x =
 -6.52   19.85    6.42   21.77   15.63  -10.41    3.71  -10.97   29.42   19.69    7.78  -22.78   13.47  -10.20   -1.51
  4.96  -11.18   14.17   -8.68    3.71   13.51   -0.70    6.87    3.71   -0.49    3.71    9.28    9.70   14.20    6.39
 -1.72   13.46    3.71   16.99   10.23    3.71    1.25   -3.03   18.31   16.13    1.94  -11.69   14.71    3.71    0.87
  6.62  -12.84   12.87  -17.81    5.81    3.71   -4.52    5.63   -1.94    3.71   10.33   14.86   -8.13    2.58    6.26
  6.58  -23.09   21.84  -18.21   11.93   20.86   -3.99    9.66    2.31   -4.07   -2.79   14.88   12.96   22.16    9.00
Indices start at 1.
The top-left entry is -6.52
The bottom-right entry is 9.00
The entry directly below 13.46: -12.84
Read off the entry just right of 12.96.
22.16
Read off the bottom entry of the column that holds the smallest entry.
-23.09
Read off the entry just right of the smallest entry.
21.84
The bottom entry of the column that holds the largest entry: 2.31
The entry in row 3 and column 1 is -1.72
Read off the entry in row 3 and column 2.
13.46
The entry directly above 9.70 -> 13.47
The entry directly below 16.99 is -17.81
Read off the entry just right of 5.81.
3.71
The entry directly above the centre entry is 6.87
Read off the entry just right of 14.88.
12.96
The entry in the bottom-left corner: 6.58
The entry directly below the centre entry -> 5.63
The entry just right of -6.52 is 19.85
Read off the entry directly above 2.31.
-1.94
Read off the entry in row 2 and column 1.
4.96
The entry in the top-right corner -> -1.51
Read off the entry in row 2 and column 3.
14.17
The entry at row 1, column 3: 6.42
The entry just left of 6.39 is 14.20
The entry just left of 9.70: 9.28
Read off the entry at the centre.
-3.03
Read off the entry just right of 2.58.
6.26
Read off the top entry of the column that holds the largest entry.
29.42
The entry just right of the centre entry -> 18.31
Read off the entry directly below 13.51.
3.71

[111, 302, 471, 414, 303, 421, 730, 882, 702, 428, 396, 579, 627, 385, 126]
Which number is the smallest entry?
A: 111
Which number is the entry just right of the largest entry?
A: 702
The entry just left of 303: 414

W =
[[  6.7  24.9  16.6  15.6  14.7   1.8  24.6  11.7  13.7  -9.1 -17.1 -43.9
  -27.6  10.0  46.0]
 [-23.6   5.3 -39.9 -38.1 -28.8 -19.2 -19.0 -24.6  59.4  21.8  39.3 -10.1
   30.9 -17.3  11.1]
 [ 52.3 -21.0  -7.1 -60.1  11.7  17.0  35.8  10.2 -25.3 -23.3 -60.1 -25.3
  -20.9 -17.2  28.4]
 [-52.4  46.6  17.3 -20.2   8.6   1.0  -5.4  -2.5  42.2 -12.2  56.7 -25.9
  -29.5   1.1  66.2]
 [ 25.0 -19.0 -13.3 -63.9  57.8  59.2   0.5  51.7  13.0 -24.6 -31.6  25.0
   14.3 -12.4   7.1]
 [ 18.6  -0.4 -60.1 -47.4   3.3   2.6 -15.7  32.4 -28.7 -10.9 -70.2  -8.2
   23.4  -4.4 -29.5]]
The entry just right of the smallest entry -> -8.2
The entry just right of 17.3 -> -20.2
The third largest entry is 59.2
The minimum: -70.2
Read off the entry just left of -10.1.
39.3
Read off the fifth entry in reading order.
14.7
The second smallest entry -> -63.9
The 3rd entry in reading order: 16.6
Read off the entry just left of 2.6.
3.3
The 4th entry in reading order is 15.6
Read off the entry just right of 35.8.
10.2
The first entry in reading order is 6.7
Read off the second entry in reading order.
24.9

Read these off the matrix that follows.
1) Give the entry just left of the largest entry.
2) Give the entry just right of the largest entry.
3) Give the entry just left of -13.3.
4) Give the entry just left of 48.3.
5) Give the entry just right of 2.7.
[[  5.8 -32.3  60.8 -42.1  48.5  31.2  60.0  46.7   4.9  50.5  14.1 -24.5
   26.6 -60.4   2.1 -35.8]
 [  8.9 -37.9  52.3  -2.8  -4.3  -6.2  24.1 -13.3  17.7  55.2   7.4 -83.1
   -2.2 -38.8 -15.3  11.0]
 [ 23.6 -34.0  59.0 -49.4  20.8 -10.1  57.3  48.3 -20.1  67.6 -14.3 -39.5
   15.1 -50.8  -9.5  -5.1]
 [  2.7 -56.5  64.0 -16.8  38.0  10.3   3.1  21.4  -1.2  38.8  21.9 -42.9
   29.7 -19.3 -66.2 -16.3]]
1) -20.1
2) -14.3
3) 24.1
4) 57.3
5) -56.5

Questions about the table below. Rows and columns are numbered from 1.
1) What is the entry just right of 0.5?
2) What is the entry at row 3, column 1?
3) What is the entry just left of 10.3?
4) What is the entry just left of the largest entry?
5) What is the smallest entry?
6) What is the entry just right of the largest entry?
7) What is the entry directly above 21.2?
8) What is the bottom-right entry?
[[  6.8 -40.9 -22.7  -5.6  -3.1]
 [ 17.0  -6.1  21.2  -6.4  10.2]
 [ 11.4  23.9  22.6  -7.3   1.8]
 [ 14.8  21.4  46.9   4.8  10.7]
 [-14.2  19.3  -5.8  -8.5   1.1]
 [ 22.2  41.0  46.7  17.7   6.5]
 [  2.5 -56.9 -28.8  -7.2   4.2]
 [ 36.6  37.4 -44.7  16.4 -26.1]
 [-85.6  -4.8  18.0 -10.8 -14.4]
 [  1.9  -1.7 -16.0  31.3  44.0]
 [ -1.1  -3.1  -7.5  10.3  13.4]
 [ -0.6 -13.4  -0.6  -7.3   9.7]
 [ 18.8  19.1  44.5   0.5  11.6]
 [  2.2 -31.5   5.4  -8.8   8.6]
 [  3.9   1.6  -7.3  30.4  21.6]
 [-36.4   1.8   0.6   3.2   7.8]]
1) 11.6
2) 11.4
3) -7.5
4) 21.4
5) -85.6
6) 4.8
7) -22.7
8) 7.8

M =
[[ 86 104 138 124 146 128 118 129 131 106 136 105 135 136]
 [ 63 102 160 133 191  85  75 129 131 103 141 120  56 122]]
Rows and columns are numbered from 1.
Read off the entry in the top-left corner.
86
The entry directly above the largest entry -> 146
Read off the entry at row 1, column 3.
138
The entry just right of 118: 129
The bottom-left entry is 63
Read off the entry just left of the smallest entry.
120
Read off the entry at row 1, column 2.
104
Read off the entry directly above the smallest entry.
135
Read off the entry at row 2, column 3.
160
The entry just left of the largest entry is 133

Read these off the grid that follows.
1) Give the top-left entry.
2) Give the entry directly above the smallest entry.
3) Give the entry directly below the largest entry.
4) Give the last entry, reading row by row.
5) Give the second smallest entry.
6) Give the 2nd entry on the diagonal from the top-right corner.
7) Give the entry just left of -17.5.
8) Give the bottom entry of the column that holds the largest entry.
[[ 44.7  -8.1 -40.7  -4.8  25.9  -5.6 -18.9 -16.8  37.0  28.8]
 [ 76.3 -20.6 -51.0  -2.2  31.6 -17.5 -39.9 -24.9  31.1  39.0]
 [ 49.9  -5.0 -41.1   1.4  24.7  -7.5   4.1 -16.5  34.0  29.3]
 [ 69.5 -18.8 -47.1 -17.8  30.9 -16.0 -16.3 -19.5  31.1  35.9]
 [ 40.2  -4.2 -42.3   9.8  24.7   2.4 -14.0  -9.0  39.5  28.6]
 [ 36.4  -6.4 -46.8  20.3  26.6   7.0  -1.9  -8.3  43.1  29.6]
 [ 84.5 -22.1 -55.5   6.6  35.7 -20.2  -9.7 -20.6  31.5  41.6]
 [ 63.6 -15.4 -44.1  13.6  25.9 -12.6   0.7 -21.8  32.2  33.3]
 [ 57.7 -11.1 -41.9   5.4  26.6 -10.0  -2.0 -18.4  32.1  31.6]]
1) 44.7
2) -46.8
3) 63.6
4) 31.6
5) -51.0
6) 31.1
7) 31.6
8) 57.7
